Where the symbols take the elements:
dh: κ>mm, γ>qc, α>cc, θ>hl, τ>ls, ψ>lg, σ>cj
ph: κ>ch, γ>lz, α>sl, θ>zp, τ>cz, ψ>zb, σ>zz
lz: κ>zf, γ>ph, α>hl, θ>cc, τ>bs, ψ>th, σ>mr
pg: κ>mp, γ>jt, α>rf, θ>fl, τ>gt, ψ>sg, σ>rj
gl: κ>zt, γ>mn, α>nh, θ>pr, τ>qm, ψ>jr, σ>lh
dj: κ>mj, γ>qm, α>tp, θ>fr, τ>mn, ψ>jb, σ>hs
hl: κ>gb, γ>sl, α>lz, θ>dh, τ>rg, ψ>qp, σ>pb
fz: κ>hf, γ>tp, α>qm, θ>sn, τ>nh, ψ>mt, σ>rp
hf: κ>fz, γ>jq, α>cj, θ>mr, τ>hj, ψ>dd, σ>cc
gf: κ>rg, γ>tm, α>lt, θ>lh, τ>gb, ψ>gg, σ>pr
zs: κ>rr, γ>rt, α>cg, θ>rd, τ>mq, ψ>pf, σ>dc
jq: κ>tp, γ>hf, α>mj, θ>zz, τ>nm, ψ>lm, σ>zp
sd: κ>nm, γ>nh, α>mn, θ>nz, τ>tp, ψ>dc, σ>pf
fm: κ>qf, γ>pp, α>sm, θ>mh, τ>fb, ψ>fh, σ>rc
jt: κ>pr, γ>pg, α>jh, θ>zt, τ>pb, ψ>nt, σ>rg
pc: κ>cf, γ>fs, α>ls, θ>bs, τ>cc, ψ>qr, σ>hj
sg: κ>mz, γ>nt, α>sb, θ>qh, τ>zn, ψ>pg, σ>ds
zp: κ>qg, γ>cc, α>qc, θ>ph, τ>fs, ψ>rq, σ>jq
hn: κ>gz, γ>jf, α>rc, θ>hh, τ>gs, ψ>bm, σ>sm
fc: κ>gg, γ>ds, α>ql, θ>cp, τ>qp, ψ>rg, σ>nt
pp: κ>bb, γ>fm, α>lj, θ>mt, τ>nb, ψ>sn, σ>fg
pj: κ>cl, γ>rq, α>lg, θ>th, τ>qr, ψ>cc, σ>dd
dd: κ>mt, γ>lm, α>qb, θ>bb, τ>tz, ψ>hf, σ>pj
rc: κ>zb, γ>fg, α>hn, θ>mq, τ>rd, ψ>ch, σ>fm
gg: κ>fc, γ>gs, α>jc, θ>cd, τ>jf, ψ>gf, σ>qq
dr: κ>gn, γ>ls, α>fs, θ>rj, τ>qc, ψ>bf, σ>fl
mr: κ>sn, γ>zz, α>pb, θ>hf, τ>jh, ψ>bb, σ>lz
dc: κ>gq, γ>bh, α>hq, θ>fb, τ>mh, ψ>sd, σ>zs
tp: κ>jq, γ>fz, α>dj, θ>fh, τ>sd, ψ>mh, σ>qg
pf: κ>fs, γ>cf, α>gn, θ>zq, τ>qg, ψ>zs, σ>sd
tm: κ>rj, γ>gf, α>zq, θ>gn, τ>bm, ψ>gs, σ>mp
zq: κ>cz, γ>lt, α>tm, θ>pf, τ>ch, ψ>rd, σ>nz
jr: κ>gr, γ>hq, α>bh, θ>qq, τ>lf, ψ>gl, σ>cd
rf: κ>nz, γ>jh, α>pg, θ>nm, τ>zz, ψ>sb, σ>cz
qm: κ>cj, γ>dj, α>fz, θ>qn, τ>gl, ψ>lf, σ>mm
lf: κ>qb, γ>jb, α>mt, θ>lj, τ>jr, ψ>qm, σ>cm
gq: κ>dc, γ>tz, α>qh, θ>sb, τ>lm, ψ>nm, σ>rr
rg: κ>gf, γ>rj, α>bs, θ>ls, τ>hl, ψ>fc, σ>jt
mt: κ>dd, γ>mh, α>lf, θ>pp, τ>bh, ψ>fz, σ>cl
jc: κ>ql, γ>rd, α>gg, θ>rt, τ>fg, ψ>lt, σ>nb
zf: κ>lz, γ>ch, α>gb, θ>rp, τ>lt, ψ>fg, σ>sn
hq: κ>qh, γ>jr, α>dc, θ>mz, τ>jb, ψ>mn, σ>cg
pb: κ>qn, γ>gt, α>mr, θ>cj, τ>jt, ψ>qd, σ>hl
fh: κ>zz, γ>sn, α>fr, θ>tp, τ>nz, ψ>fm, σ>ch
qq: κ>nt, γ>mz, α>nb, θ>jr, τ>lj, ψ>pr, σ>gg
bh: κ>tz, γ>dc, α>jr, θ>nb, τ>mt, ψ>nh, σ>rt
gt: κ>fr, γ>pb, α>zz, θ>mj, τ>pg, ψ>zn, σ>sl
nm: κ>sd, γ>hj, α>fl, θ>rf, τ>jq, ψ>gq, σ>fs
mn: κ>fl, γ>gl, α>sd, θ>mp, τ>dj, ψ>hq, σ>gn
cm: κ>lg, γ>hh, α>cl, θ>jf, τ>cd, ψ>mm, σ>lf
rd: κ>bn, γ>jc, α>gs, θ>zs, τ>rc, ψ>zq, σ>fb
fr: κ>gt, γ>qn, α>fh, θ>dj, τ>mp, ψ>sm, σ>bm
sn: κ>mr, γ>fh, α>qn, θ>fz, τ>bz, ψ>pp, σ>zf
cr: κ>nb, γ>sb, α>nt, θ>tz, τ>bb, ψ>jh, σ>ql
qf: κ>fm, γ>bb, α>zn, θ>lm, τ>sb, ψ>zz, σ>zb
mj: κ>dj, γ>cj, α>jq, θ>gt, τ>fl, ψ>mg, σ>qc
qc: κ>hs, γ>dh, α>zp, θ>sl, τ>dr, ψ>jz, σ>mj
zz: κ>fh, γ>mr, α>gt, θ>jq, τ>rf, ψ>qf, σ>ph
rt: κ>qr, γ>zs, α>cd, θ>jc, τ>cl, ψ>cf, σ>bh
lj: κ>qd, γ>sm, α>pp, θ>lf, τ>qq, ψ>qn, σ>jf
bb: κ>pp, γ>qf, α>qd, θ>dd, τ>cr, ψ>mr, σ>th
jh: κ>bz, γ>rf, α>jt, θ>hj, τ>mr, ψ>cr, σ>bs
cl: κ>pj, γ>mq, α>cm, θ>fg, τ>rt, ψ>rp, σ>mt
gb: κ>hl, γ>bm, α>zf, θ>mm, τ>gf, ψ>jf, σ>qn
cc: κ>rp, γ>zp, α>dh, θ>lz, τ>pc, ψ>pj, σ>hf
mm: κ>dh, γ>hs, α>rp, θ>gb, τ>lh, ψ>cm, σ>qm
lt: κ>bs, γ>zq, α>gf, θ>cf, τ>zf, ψ>jc, σ>bz
fs: κ>pf, γ>pc, α>dr, θ>cz, τ>zp, ψ>rr, σ>nm
qp: κ>jf, γ>gz, α>th, θ>lg, τ>fc, ψ>hl, σ>qd
qh: κ>hq, γ>gr, α>gq, θ>sg, τ>mg, ψ>fl, σ>bf
ch: κ>ph, γ>zf, α>bm, θ>qg, τ>zq, ψ>rc, σ>fh
cd: κ>cp, γ>cg, α>rt, θ>gg, τ>cm, ψ>lh, σ>jr
nz: κ>rf, γ>bz, α>mp, θ>sd, τ>fh, ψ>fb, σ>zq
nh: κ>hj, γ>sd, α>gl, θ>bz, τ>fz, ψ>bh, σ>cf
hh: κ>jz, γ>cm, α>mq, θ>hn, τ>cg, ψ>hs, σ>jb
pr: κ>jt, γ>mp, α>bz, θ>gl, τ>qn, ψ>qq, σ>gf
gr: κ>jr, γ>qh, α>tz, θ>nt, τ>qb, ψ>zt, σ>cp
zt: κ>gl, γ>fl, α>hj, θ>jt, τ>cj, ψ>gr, σ>ls
lg: κ>cm, γ>jz, α>pj, θ>qp, τ>cp, ψ>dh, σ>qb
jb: κ>mg, γ>lf, α>mh, θ>sm, τ>hq, ψ>dj, σ>hh
ql: κ>jc, γ>bn, α>fc, θ>qr, τ>th, ψ>bs, σ>cr
mq: κ>rq, γ>cl, α>hh, θ>rc, τ>zs, ψ>qg, σ>mh
rr: κ>zs, γ>qr, α>bf, θ>bn, τ>rq, ψ>fs, σ>gq
rj: κ>tm, γ>rg, α>cz, θ>dr, τ>sl, ψ>ds, σ>pg
lm: κ>mh, γ>dd, α>mg, θ>qf, τ>gq, ψ>jq, σ>rq
gn: κ>dr, γ>lh, α>pf, θ>tm, τ>hs, ψ>cg, σ>mn
fg: κ>th, γ>rc, α>jf, θ>cl, τ>jc, ψ>zf, σ>pp
fl: κ>mn, γ>zt, α>nm, θ>pg, τ>mj, ψ>qh, σ>dr
ls: κ>lh, γ>dr, α>pc, θ>rg, τ>dh, ψ>cp, σ>zt
mz: κ>sg, γ>qq, α>fb, θ>hq, τ>sm, ψ>mp, σ>gs
th: κ>fg, γ>zb, α>qp, θ>pj, τ>ql, ψ>lz, σ>bb
bs: κ>lt, γ>cz, α>rg, θ>pc, τ>lz, ψ>ql, σ>jh
qg: κ>zp, γ>rp, α>hs, θ>ch, τ>pf, ψ>mq, σ>tp
bm: κ>sl, γ>gb, α>ch, θ>hs, τ>tm, ψ>hn, σ>fr
zb: κ>rc, γ>th, α>gz, θ>rq, τ>bn, ψ>ph, σ>qf
lh: κ>ls, γ>gn, α>cf, θ>gf, τ>mm, ψ>cd, σ>gl
cp: κ>cd, γ>bf, α>qr, θ>fc, τ>lg, ψ>ls, σ>gr
cf: κ>pc, γ>pf, α>lh, θ>lt, τ>rp, ψ>rt, σ>nh
gz: κ>hn, γ>qp, α>zb, θ>jz, τ>ds, ψ>sl, σ>zn
bn: κ>rd, γ>ql, α>ds, θ>rr, τ>zb, ψ>cz, σ>sb
mh: κ>lm, γ>mt, α>jb, θ>fm, τ>dc, ψ>tp, σ>mq
rp: κ>cc, γ>qg, α>mm, θ>zf, τ>cf, ψ>cl, σ>fz
gs: κ>ds, γ>gg, α>rd, θ>cg, τ>hn, ψ>tm, σ>mz
qn: κ>pb, γ>fr, α>sn, θ>qm, τ>pr, ψ>lj, σ>gb
hs: κ>qc, γ>mm, α>qg, θ>bm, τ>gn, ψ>hh, σ>dj
sm: κ>zn, γ>lj, α>fm, θ>jb, τ>mz, ψ>fr, σ>hn
bz: κ>jh, γ>nz, α>pr, θ>nh, τ>sn, ψ>nb, σ>lt
jz: κ>hh, γ>lg, α>rq, θ>gz, τ>bf, ψ>qc, σ>mg
ds: κ>gs, γ>fc, α>bn, θ>bf, τ>gz, ψ>rj, σ>sg
sl: κ>bm, γ>hl, α>ph, θ>qc, τ>rj, ψ>gz, σ>gt
hj: κ>nh, γ>nm, α>zt, θ>jh, τ>hf, ψ>tz, σ>pc
qb: κ>lf, γ>mg, α>dd, θ>qd, τ>gr, ψ>cj, σ>lg
cg: κ>bf, γ>cd, α>zs, θ>gs, τ>hh, ψ>gn, σ>hq
nb: κ>cr, γ>fb, α>qq, θ>bh, τ>pp, ψ>bz, σ>jc
qd: κ>lj, γ>zn, α>bb, θ>qb, τ>nt, ψ>pb, σ>qp
nt: κ>qq, γ>sg, α>cr, θ>gr, τ>qd, ψ>jt, σ>fc
tz: κ>bh, γ>gq, α>gr, θ>cr, τ>dd, ψ>hj, σ>qr
qr: κ>rt, γ>rr, α>cp, θ>ql, τ>pj, ψ>pc, σ>tz
mg: κ>jb, γ>qb, α>lm, θ>zn, τ>qh, ψ>mj, σ>jz
jf: κ>qp, γ>hn, α>fg, θ>cm, τ>gg, ψ>gb, σ>lj
mp: κ>pg, γ>pr, α>nz, θ>mn, τ>fr, ψ>mz, σ>tm
fb: κ>sb, γ>nb, α>mz, θ>dc, τ>fm, ψ>nz, σ>rd
zn: κ>sm, γ>qd, α>qf, θ>mg, τ>sg, ψ>gt, σ>gz
cz: κ>zq, γ>bs, α>rj, θ>fs, τ>ph, ψ>bn, σ>rf
cj: κ>qm, γ>mj, α>hf, θ>pb, τ>zt, ψ>qb, σ>dh
sb: κ>fb, γ>cr, α>sg, θ>gq, τ>qf, ψ>rf, σ>bn
bf: κ>cg, γ>cp, α>rr, θ>ds, τ>jz, ψ>dr, σ>qh
rq: κ>mq, γ>pj, α>jz, θ>zb, τ>rr, ψ>zp, σ>lm

In the rows, zero is written as 65.

The rows follow the links: the fewer symbols apart two elements are, the more alike their rows tend to be.

Each row is also shifted at random along 6 hidden directions that mean nothing.

Some elements, each with a row of numbers:
zf	[  50   77   67   69   60   55   62   67   79   58   75   73   67   69   52   60   55   68   59   76   51   62   78   64   71   59   58   53   70   64   73   80   71   70   77   57   58   74   54   70   52   58   73   59   61   54   60   71   61   54   59   54   58   64   59   63   59   74   60   65   54]
mt	[  76   68   60   66   69   47   69   75   65   59   65   67   56   77   77   74   67   74   61   57   61   61   67   84   73   71   65   55   72   66   55   72   55   62   69   67   78   69   66   77   70   36   69   74   60   62   64   63   62   80   66   79   62   58   59   62   68   52   63   69   48]
jh	[  63   98   75   73   46   84   72   66   80   74   96   62   67   77   54   55   54   61   70   67   65   75   86   73   54   64   55   71   63   75   81   72   71   55   50   62   56   86   64   80   63   58   62   60   45   36   51   53   65   50   63   67   67   66   53   66   47   66   59   64   63]
zn	[  56   63   71   66   68   72   57   63   66   70   55   61   59   51   65   61   73   75   74   71   76   59   52   51   76   69   48   65   61   66   55   60   60   66   56   86   70   60   60   65   63   80   76   67   73   66   75   61   65   61   70   57   64   61   75   71   59   59   55   59   74]
tm	[  48   39   59   56   77   72   66   60   56   63   55   66   65   55   50   63   61   56   60   72   57   68   56   55   60   53   79   78   68   53   72   60   70   71   70   49   67   57   59   60   58   74   56   61   83   71   65   78   78   64   58   57   62   70   69   65   73   76   61   58   68]
gs	[  52   72   63   50   83   69   71   72   49   69   43   67   61   70   54   68   57   52   57   65   70   68   37   82   82   83   52   62   67   47   57   51   68   78   52   74   73   60   67   61   72   78   68   75   62   59   53   72   59   91   75   56   51   79   78   71   51   65   65   52   61]
ls	[  37   46   68   70   55   58   65   54   52   55   65   58   62   60   60   64   65   57   61   63   62   61   70   60   51   53   74   67   60   64   74   61   73   62   70   50   64   49   68   45   62   78   51   56   65   74   62   77   51   59   62   59   61   69   65   52   67   71   71   66   77]
hl	[  76   79   70   73   63   73   70   63   58   69   69   69   71   62   56   71   78   88   79   78   64   75   85   57   59   49   74   84   50   62   63   68   76   61   49   50   62   62   60   56   47   85   57   68   73   49   59   71   72   61   62   59   72   68   57   56   56   50   51   52   71]
rj	[  53   63   67   55   60   74   65   57   67   71   66   56   69   47   51   50   61   51   54   69   57   70   65   47   53   58   67   72   63   62   73   68   70   68   77   56   63   68   67   57   63   74   63   57   66   63   67   65   72   38   53   52   65   63   62   65   57   81   65   72   75]
lf	[  86   57   71   55   79   54   72   54   61   76   48   56   71   38   92   81   79   77   69   55   78   53   53   70   70   78   54   65   77   60   42   66   62   72   61   74   69   47   68   67   74   77   62   72   71   68   80   73   73   79   45   83   70   68   81   70   70   57   64   56   99]
nt	[  57   54   76   64   65   71   67   52   55   68   56   57   59   31   75   60   69   65   67   56   81   58   46   61   67   75   50   79   69   62   55   50   60   71   53   79   66   55   69   63   69   87   62   57   79   65   67   62   62   63   57   61   57   64   79   67   55   70   53   60   99]
dd	[  66   54   71   65   68   47   67   49   72   73   53   61   64   33   91   65   78   73   58   50   72   62   64   74   70   65   55   58   85   59   52   68   68   68   80   64   65   61   71   66   76   50   63   64   69   68   77   59   47   60   59   79   58   51   62   64   71   68   75   69   89]
rf	[  93   66   49   66   60   84   78   79   61   89   77   74   78   86   45   62   68   68   63   57   62   69   63   80   55   61   69   79   68   65   71   55   72   58   55   57   62   73   68   88   71   47   63   79   68   55   54   45   77   65   60   75   75   72   46   67   72   63   55   65   46]
sd	[  53   65   61   61   73   64   69   70   67   77   73   60   55   89   58   69   62   52   68   71   72   69   75   83   54   51   82   57   66   63   78   58   74   58   63   48   56   68   65   66   66   59   48   68   59   60   63   68   56   78   74   80   65   80   50   71   79   63   68   52   61]
jf	[  60   62   68   61   78   55   72   71   53   57   55   75   54   58   68   67   73   74   56   66   54   72   63   59   80   60   75   65   72   57   54   69   63   65   76   55   85   66   59   64   59   56   69   64   79   61   72   74   66   71   60   56   60   53   75   58   58   61   65   71   68]
fm	[  74   59   60   59   71   66   68   70   79   65   64   76   52   59   65   55   67   67   55   67   57   63   67   55   77   59   73   58   74   63   62   70   52   60   83   66   79   74   53   75   63   33   75   61   72   64   78   51   67   59   63   66   71   47   60   80   69   65   62   84   55]
gg	[  61   41   68   59   68   68   68   59   57   46   60   76   55   48   63   53   63   56   42   50   52   64   55   46   71   62   78   77   66   56   60   62   52   69   79   63   82   62   66   61   65   52   60   56   83   75   73   74   76   63   49   58   60   49   79   64   72   80   68   78   77]
mn	[  69   47   66   56   72   70   68   68   67   74   60   56   71   66   69   69   66   51   61   59   68   62   58   62   49   60   67   74   67   69   66   61   59   66   77   63   67   51   67   66   65   66   55   66   68   73   73   69   73   68   52   76   76   71   67   70   80   68   69   64   76]
fr	[  59   68   67   49   62   73   67   80   83   71   58   59   71   62   59   65   71   69   65   72   50   69   63   52   65   59   58   63   73   69   64   74   65   70   75   68   70   73   50   71   61   62   79   71   66   60   63   68   83   54   52   65   78   72   65   73   66   60   62   72   58]
hn	[  54   71   74   53   77   58   65   74   63   55   48   71   52   50   61   59   67   67   49   71   57   73   59   51   81   58   70   56   77   52   55   67   62   64   81   68   78   72   59   58   62   57   75   62   72   67   78   69   67   63   60   56   64   58   69   60   55   68   65   72   66]
lz	[  57   81   61   67   58   59   57   66   76   70   69   60   74   56   59   68   59   75   69   73   58   60   65   73   69   75   35   53   69   59   74   76   83   69   62   66   56   66   60   75   63   72   74   69   54   51   49   61   61   55   65   53   50   76   62   61   50   63   61   58   57]
dr	[  55   74   75   58   62   66   66   59   58   73   58   52   65   65   60   63   65   58   69   71   67   74   71   73   49   56   72   65   62   61   75   60   83   61   63   49   55   64   73   37   69   77   45   62   55   60   60   73   61   62   68   70   64   81   52   57   58   63   71   57   74]
zp	[  68   54   52   79   68   54   52   56   63   63   60   63   64   67   62   70   76   71   71   77   68   57   73   62   55   53   74   66   64   59   66   62   82   58   73   49   53   59   65   52   55   76   61   63   72   75   67   65   50   63   74   63   64   65   53   59   79   60   65   57   58]
gq	[  63   71   65   72   61   68   69   66   61   66   71   65   45   80   65   54   69   51   62   61   76   71   69   70   64   60   75   60   62   73   71   55   57   49   66   68   64   80   72   61   74   41   54   63   55   64   65   50   51   71   84   70   66   58   51   62   68   65   69   70   60]
cp	[  68   69   80   83   49   72   55   45   60   44   74   63   60   52   69   52   65   64   71   64   68   60   79   42   55   63   83   76   40   85   65   64   49   46   52   75   66   55   76   45   58   82   59   49   61   71   68   70   69   51   73   56   64   51   65   54   61   66   64   71   78]
jc	[  87   69   66   64   61   72   77   70   63   60   79   88   66   71   58   54   48   57   50   52   47   74   63   68   74   66   70   66   69   56   64   70   45   63   63   67   75   82   68   76   70   34   67   62   67   66   59   60   72   66   62   63   63   45   66   64   63   70   67   80   54]
ph	[  57   40   48   64   73   54   60   52   54   72   53   72   64   45   55   63   84   81   60   72   67   62   66   66   69   37   75   70   76   42   65   57   91   71   79   42   56   64   59   64   60   67   60   63   85   71   67   65   56   63   63   57   63   72   56   63   81   68   56   48   66]
mr	[  70   30   50   78   70   60   59   51   64   62   72   70   66   39   65   64   89   82   67   68   65   61   75   51   62   41   76   81   68   62   64   62   75   66   72   45   60   57   60   72   54   66   56   58   93   71   72   56   69   56   54   68   71   53   61   66   87   70   45   56   79]
lj	[  75   70   79   67   66   76   70   70   78   54   77   71   56   57   70   64   68   76   71   70   60   65   70   43   70   64   67   76   57   80   55   71   44   53   61   74   79   70   54   70   58   62   74   63   75   58   75   65   83   57   65   60   69   49   72   68   60   57   55   73   72]
cj	[  61   29   50   67   53   57   63   69   58   56   58   61   80   71   74   77   78   77   71   60   54   63   61   63   57   62   58   62   63   74   63   70   60   65   73   63   79   52   65   67   62   63   73   73   71   84   59   71   67   63   56   76   79   68   70   53   76   58   68   71   50]
gz	[  64   77   70   62   69   70   68   65   57   75   52   66   55   46   68   58   79   77   61   72   66   73   63   56   81   56   73   69   65   57   59   64   66   60   67   59   73   67   65   50   60   71   67   64   71   56   71   61   64   62   72   50   64   60   68   61   51   58   58   65   71]
cl	[ 111   78   66   73   75   59   65   65   61   63   69   80   65   71   76   79   65   83   74   64   70   55   75   76   68   70   72   68   60   65   55   70   57   65   54   63   67   63   71   65   57   62   63   69   62   68   66   70   70   81   67   70   69   59   67   60   70   54   63   56   62]
cr	[  61   37   45   80   55   73   57   68   46   48   78   80   53   93   57   62   58   68   72   61   67   65   53   69   76   65   67   73   46   67   64   50   59   58   39   74   73   67   68   82   62   60   65   65   74   73   51   55   59   81   83   61   61   57   72   59   65   63   48   57   46]
pj	[ 101   93   73   66   66   49   72   55   73   73   61   69   78   37   85   59   70   75   58   52   59   66   74   65   70   79   55   59   74   69   56   78   53   68   76   69   62   71   69   68   78   51   78   62   50   62   72   52   62   45   54   72   67   49   61   62   59   67   77   84   70]
sg	[  41   70   73   67   61   78   63   70   56   62   59   57   52   70   55   53   63   59   73   64   74   74   52   61   70   66   58   66   56   73   69   51   64   64   55   85   70   67   65   60   68   73   63   66   63   59   61   61   59   68   82   52   59   68   67   68   51   67   57   61   69]
mm	[  59   78   79   58   67   51   66   64   71   61   56   58   71   54   72   78   67   72   66   73   61   67   79   68   60   62   71   60   66   61   68   80   74   65   72   49   65   59   60   51   62   76   61   65   56   57   68   83   62   62   54   70   69   79   59   59   61   59   73   65   66]
jq	[  50   56   64   60   61   54   64   63   81   70   54   54   65   66   71   59   79   65   60   68   59   65   76   64   56   50   68   51   77   65   76   72   68   60   92   48   57   73   56   62   63   45   66   62   61   69   73   51   54   52   62   77   73   66   49   66   80   70   75   78   55]
qf	[  75   57   63   70   69   67   63   57   77   75   61   69   53   39   74   58   78   78   65   60   69   60   62   54   76   67   53   64   70   63   52   62   67   67   72   72   63   68   60   74   63   65   78   60   77   65   77   49   65   50   64   60   67   49   64   80   66   60   57   66   76]
sm	[  77   80   82   68   62   83   66   71   84   63   73   63   56   60   69   55   70   69   64   71   58   68   73   30   75   56   73   67   54   79   63   72   44   54   72   77   77   76   50   61   61   58   77   55   67   63   83   55   81   42   65   62   76   41   63   77   62   61   56   80   71]
hf	[  45   65   56   69   52   55   55   70   79   62   66   51   71   80   73   75   60   77   76   70   65   56   61   82   66   88   31   40   72   75   64   73   74   72   66   76   59   53   66   75   68   68   81   69   43   64   51   65   56   66   65   66   60   78   70   63   62   63   72   62   52]

Start, symbols taken left to right, then the element you end at.
Answer with the element's name.
[  52   64   64   59   72   51   61   64   54   59   43   55   58   52   74   64   77   68   61   67   66   65   59   61   76   65   63   48   63   62   59   61   64   65   76   69   71   56   72   44   69   68   69   65   62   75   66   69   48   70   75   59   58   64   63   54   59   61   81   72   63]
ψ κ ψ γ σ α: mt
[  62   86   84   61   62   56   70   56   72   59   60   55   65   41   84   63   66   74   65   63   60   67   72   63   69   76   54   55   65   70   58   79   60   62   67   74   68   61   68   46   70   73   70   62   45   54   66   66   56   52   60   63   61   59   67   53   47   58   80   77   76]
τ γ α α θ θ: bf
[  74   71   76   66   81   52   77   55   56   74   65   69   51   54   77   64   71   60   62   52   84   66   70   87   63   61   84   74   69   57   55   55   73   65   58   48   62   68   68   70   72   52   47   62   63   53   73   64   54   83   66   86   57   62   60   71   73   67   67   54   95]
ψ ψ κ α: gr
[  50   64   58   48   66   55   62   78   65   61   49   56   74   92   59   76   58   64   64   79   53   64   59   76   66   67   57   52   66   65   69   71   69   66   66   66   69   55   60   58   65   70   67   78   50   70   55   84   67   75   72   70   71   79   62   53   65   56   72   62   38]
θ θ σ κ κ: dj
[  61   47   54   63   57   53   60   67   62   58   58   63   86   67   67   72   68   73   59   60   48   63   67   56   60   64   61   62   63   69   61   77   62   62   70   61   71   48   71   59   61   58   70   69   63   78   58   74   73   53   53   70   76   63   66   51   68   60   73   75   51]
θ κ τ θ γ: gn
[  51   70   72   65   84   49   66   54   76   67   55   61   48   53   81   59   76   61   63   67   75   58   71   67   69   64   69   48   76   58   60   65   65   65   82   62   63   72   55   56   70   54   66   59   63   66   85   61   50   69   70   72   57   62   66   75   73   68   72   61   77]
ψ ψ γ ψ κ: hf
[  74   67   56   62   71   64   82   66   42   71   65   82   65   66   53   55   70   69   53   46   61   79   57   82   79   70   71   67   71   49   63   58   69   66   61   52   74   81   78   74   72   35   64   66   73   57   54   49   60   77   65   66   57   57   62   59   61   70   61   68   62]
θ θ κ κ θ γ κ: zs
[  77   35   41   84   61   61   51   62   45   45   67   81   68   73   58   70   63   82   68   61   59   57   55   59   81   68   63   67   55   60   52   60   55   69   54   74   76   54   71   81   55   55   74   71   80   86   52   59   68   72   79   49   66   52   74   48   71   64   52   67   39]
σ α ψ σ θ θ: hl
[  41   64   65   61   63   57   70   83   64   51   69   74   67   86   55   64   64   67   51   71   36   84   72   62   73   52   74   56   71   58   75   81   66   63   78   52   79   76   48   64   59   43   72   66   66   57   56   80   71   64   51   60   65   64   63   51   61   69   66   77   43]
σ γ τ θ ψ α: dc
[  51   52   73   63   72   69   73   68   55   51   74   74   45   70   64   51   70   59   62   56   63   82   73   56   66   44   97   78   59   61   66   57   53   52   70   54   85   78   62   65   62   42   54   57   77   61   74   64   67   70   65   70   66   49   65   63   68   67   56   75   78]
ψ θ σ σ ψ: jr
[  61   96   80   61   83   45   65   51   72   71   49   64   50   49   84   65   69   65   64   75   80   57   75   77   74   62   69   50   75   49   62   66   79   70   74   56   56   69   59   47   69   66   55   57   55   51   75   71   43   73   86   69   54   67   56   65   62   63   74   51   77]
σ α ψ σ ψ: hh
[  58   52   64   56   68   58   79   74   53   58   56   65   65   87   73   71   59   55   55   45   63   67   47   81   70   78   60   67   73   61   55   56   51   68   64   75   80   59   73   72   79   54   64   74   58   71   59   74   65   90   62   77   63   72   80   59   63   60   72   75   62]
α θ τ γ: fm
[  89   77   61   67   69   55   76   52   55   77   56   70   74   51   74   69   64   67   65   52   75   64   57   92   69   80   58   63   73   51   57   54   68   71   49   68   56   64   81   68   79   65   54   67   58   66   59   61   57   78   65   72   56   66   64   59   60   65   72   58   77]
ψ α θ γ κ: tm
[  79   45   55   56   63   74   81   63   42   69   64   71   79   53   49   68   74   71   63   55   56   78   55   71   57   59   70   89   63   52   63   53   78   76   53   46   67   58   72   66   62   74   55   70   84   70   52   66   77   71   44   69   70   72   70   59   66   60   58   64   73]
θ α θ γ θ: fs
[  16   50   55   57   74   54   71   73   62   66   65   62   56   80   53   63   59   57   55   61   64   71   57   94   69   64   61   58   78   44   72   61   87   79   69   55   61   72   58   78   70   48   57   68   68   56   52   72   48   86   64   71   45   84   65   66   70   75   57   50   59]
α ψ θ ψ κ σ: ls
[  34   79   65   50   55   72   69   86   79   72   62   55   72   72   58   61   70   69   60   72   53   79   65   58   70   64   46   51   74   71   72   72   71   65   80   65   74   77   55   72   68   55   78   71   53   55   59   61   63   51   58   63   73   65   55   63   53   63   67   79   47]
τ κ κ κ γ: pr
